Here is a tiny trained network, its code and every weight. The questions are about switching its units off for an input and a target symbol, where a switched-off unit gives its printed mean instead of its output.

import numpy as np


def w(rows, s, z=0):
    codes = np.array(rows[::2]) - 128.0
    scale = np.full(codes.shape[1], s)
    scale[-1] = z or s
    return codes * scale


def f(y):
    return y / 2 * (1 + np.tanh(0.7978845608 * (y + 0.044715 * y**3)))


def softmax(a):
    e = np.exp(a - a.max(-1, keepdims=True))
    return e / e.sum(-1, keepdims=True)


def log_softmax(a):
    a = a - a.max(-1, keepdims=True)
    return a - np.log(np.exp(a).sum(-1, keepdims=True))


def net(x, mask):
    ids = ['αβγεηθξπστω'.index(c) for c in x.split()]
    T = len(ids)
    res = E[ids] + P[:T]
    u = 0
    for l in range(2):
        q, k, v = (res @ M[l].T for M in (Q, K, V))
        z = softmax(np.where(np.tri(T) > 0, q @ k.T / 3**0.5, -1e9)) @ v
        res = res + np.where(mask[u], z, O[l][:, -1]) @ O[l][:, :-1]
        u += 1
        y = f(res @ A[l][:, :-1].T + A[l][:, -1])
        res = res + np.where(mask[u : u + 8], y, B[l][:, -1]) @ B[l][:, :-1]
        u += 8
    return log_softmax(res[-1] @ U[:, :-1].T + U[:, -1])


Q, K, V, O, A, B = {}, {}, {}, {}, {}, {}
E = w([
[71,81,114],'α',
[103,108,112],'β',
[82,87,112],'γ',
[165,146,106],'ε',
[189,166,98],'η',
[127,97,84],'θ',
[116,109,105],'ξ',
[112,113,109],'π',
[117,119,111],'σ',
[240,21,39],'τ',
[72,135,254],'ω',
],0.015)
P = w([
[27,35,85],'0',
[116,176,102],'1',
[125,42,114],'2',
[93,182,111],'3',
[168,65,139],'4',
[80,185,124],'5',
[191,82,158],'6',
[76,182,130],'7',
[204,105,166],'8',
[69,181,133],'9',
[227,115,183],'10',
[65,174,136],'11',
[252,120,182],'12',
[63,176,138],'13',
],0.015)
Q[0] = w([
[255,81,148],'0.h1',
[25,220,79],'0.h1',
[141,84,83],'0.h1',
],0.0083)
K[0] = w([
[171,128,2],'0.h1',
[109,168,166],'0.h1',
[174,92,165],'0.h1',
],0.01)
V[0] = w([
[120,148,255],'0.h1',
[115,77,207],'0.h1',
[158,131,149],'0.h1',
],0.0092)
O[0] = w([
[141,155,74,4],'0.h1',
[175,147,4,128],'0.h1',
[181,144,68,96],'0.h1',
],0.011,0.004)
A[0] = w([
[60,143,156,32],'0.n1',
[81,108,1,44],'0.n2',
[103,56,112,2],'0.n3',
[48,116,48,19],'0.n4',
[130,197,10,74],'0.n5',
[161,100,235,27],'0.n6',
[93,121,74,131],'0.n7',
[176,141,88,147],'0.n8',
],0.0094,0.007)
B[0] = w([
[118,196,2,117],'0.n1',
[127,136,171,208],'0.n2',
[148,189,208,124],'0.n3',
[234,147,163,171],'0.n4',
[112,172,139,253],'0.n5',
[154,100,20,214],'0.n6',
[93,95,158,180],'0.n7',
[106,72,113,176],'0.n8',
],0.0071,0.0036)
Q[1] = w([
[160,62,43],'1.h1',
[116,137,254],'1.h1',
[27,90,144],'1.h1',
],0.0056)
K[1] = w([
[189,232,238],'1.h1',
[120,94,255],'1.h1',
[145,99,119],'1.h1',
],0.0041)
V[1] = w([
[180,36,63],'1.h1',
[180,4,153],'1.h1',
[254,65,125],'1.h1',
],0.0085)
O[1] = w([
[167,1,58,143],'1.h1',
[199,118,121,254],'1.h1',
[168,137,45,92],'1.h1',
],0.012,0.0041)
A[1] = w([
[98,160,108,2],'1.n1',
[126,109,77,198],'1.n2',
[212,100,81,74],'1.n3',
[95,106,114,162],'1.n4',
[19,147,134,86],'1.n5',
[123,65,152,227],'1.n6',
[105,120,94,80],'1.n7',
[122,3,95,71],'1.n8',
],0.012,0.0075)
B[1] = w([
[129,121,115,124],'1.n1',
[183,57,53,171],'1.n2',
[6,179,180,203],'1.n3',
[148,117,164,144],'1.n4',
[1,108,98,161],'1.n5',
[102,37,124,254],'1.n6',
[119,126,136,115],'1.n7',
[132,230,156,227],'1.n8',
],0.006,0.0095)
U = w([
[115,93,87,44],'α',
[120,106,99,51],'β',
[123,96,94,41],'γ',
[206,166,174,142],'ε',
[241,184,203,176],'η',
[167,14,135,137],'θ',
[139,113,105,53],'ξ',
[123,111,105,68],'π',
[130,127,118,70],'σ',
[255,49,9,254],'τ',
[143,200,51,193],'ω',
],0.0094,0.007)

Each question gives the input, a string of symbols that net reads in full, and the target symbol t.
The units are the heads (3 rows each of Q, K, V and O) and the neurons (one row each of A and B). Each row of codes is followed by its name. A weight is (code - 128) times the scale printed after its matrix; where a second scale follows, it is the last column's (O, A, B and U).
mask holds one flag per unit, layer by layer, with each layer's heads first. A switched-off unit (its flag False) gives its mean, the last column of its rows in O or B, instead of its output. The means were averaged over made-up inputs and are rounded, as every weight is.
A unit's drop is (log p(t) with every unit on - log p(t) with that unit switched off) / (log p(t) with every unit on - log p(t) with every unit switched off).
The circuit of an input: a set's keep is (log p(t) with only the set's units on - log p(t) with every unit switched off) / (log p(t) with every unit on - log p(t) with every unit switched off). Starting from the 12 units with the biggest drops (on a tie, the unit counted first), units are removed one at a time, each time the one whose removal leaves the highest keep (on an exact tie, the one counted first), for as long as the keep stays at least 0.8.
units of the circuit, in order: the units of the circuit, biggest drop first
most important unit: the unit with the biggest drop
k most important neurons: the k neurons with the biggest drops, biggest first
top k neurons in layer l: the k neurons of layer l with the biggest drops, biggest first
drop when u is switched off: that unit's drop, to one decimal
input γ ω β σ, target ω: 3 most important neurons => [0.n5, 1.n6, 0.n4]
input σ τ ε ξ ξ γ ε θ ω α γ ξ, target ω: 2 most important neurons => [0.n5, 1.n6]
input θ α η σ η η τ θ θ θ ω β, target ω: units of the circuit, in order => [0.h1]
input θ σ ω η ξ θ, target ω: units of the circuit, in order => [0.h1, 0.n5]
input η θ σ η, target η: units of the circuit, in order => [0.h1, 0.n6, 1.h1]
input θ γ σ η ε τ η γ β θ, target τ: units of the circuit, in order => [1.h1, 0.n5]
input ω α π τ τ ξ β θ ε π, target τ: units of the circuit, in order => [1.h1, 1.n2]
input α ω η α π τ η ξ, target τ: top 2 neurons in layer 1 => [1.n3, 1.n8]
input ε θ ω ε β η θ η θ τ σ σ, target τ: units of the circuit, in order => [1.n3, 1.h1]
input η η ε σ η σ θ θ ε τ β ε ε ε, target τ: 4 most important neurons => [0.n5, 1.n3, 1.n8, 0.n2]
input η η ξ η, target η: 3 most important neurons => [0.n6, 1.n6, 1.n5]
input γ σ σ η τ η η η η θ η η, target τ: top 3 neurons in layer 0 => [0.n5, 0.n4, 0.n2]
input π ξ β π β τ θ η π τ η σ ε β, target τ: 2 most important neurons => [0.n5, 1.n3]
input η π θ τ ε α, target τ: units of the circuit, in order => [1.h1]
input θ η ξ θ α η τ η ω β π ε θ α, target ω: 2 most important neurons => [0.n5, 1.n6]
input π α π τ β ω η θ, target ω: 3 most important neurons => [0.n5, 1.n6, 0.n3]
input α β ω τ θ ω ω β σ α ε β, target ω: top 2 neurons in layer 0 => [0.n5, 0.n4]
input τ σ γ π θ η, target τ: 2 most important neurons => [1.n8, 0.n5]
input ξ τ ξ ξ ω γ τ π ε ω, target τ: top 2 neurons in layer 0 => [0.n6, 0.n4]
input β τ ω π τ γ, target τ: most important unit => 0.n4
input ε ω τ ε ε θ θ η θ γ, target τ: top 3 neurons in layer 1 => [1.n3, 1.n8, 1.n2]
input β τ ε η β η θ η α α, target τ: top 2 neurons in layer 1 => [1.n3, 1.n2]
input β η θ ε η η η θ ε γ ω, target θ: 2 most important neurons => [1.n8, 1.n6]
input ε θ β ξ ε τ η π ε π ω, target θ: top 2 neurons in layer 1 => [1.n6, 1.n3]
input γ π η σ θ τ π σ, target τ: 2 most important neurons => [0.n5, 1.n3]
input β ω τ, target θ: drop when 1.n8 is switched off => -0.1
input θ π ω η ω ω ξ η π ε, target ω: most important unit => 0.h1
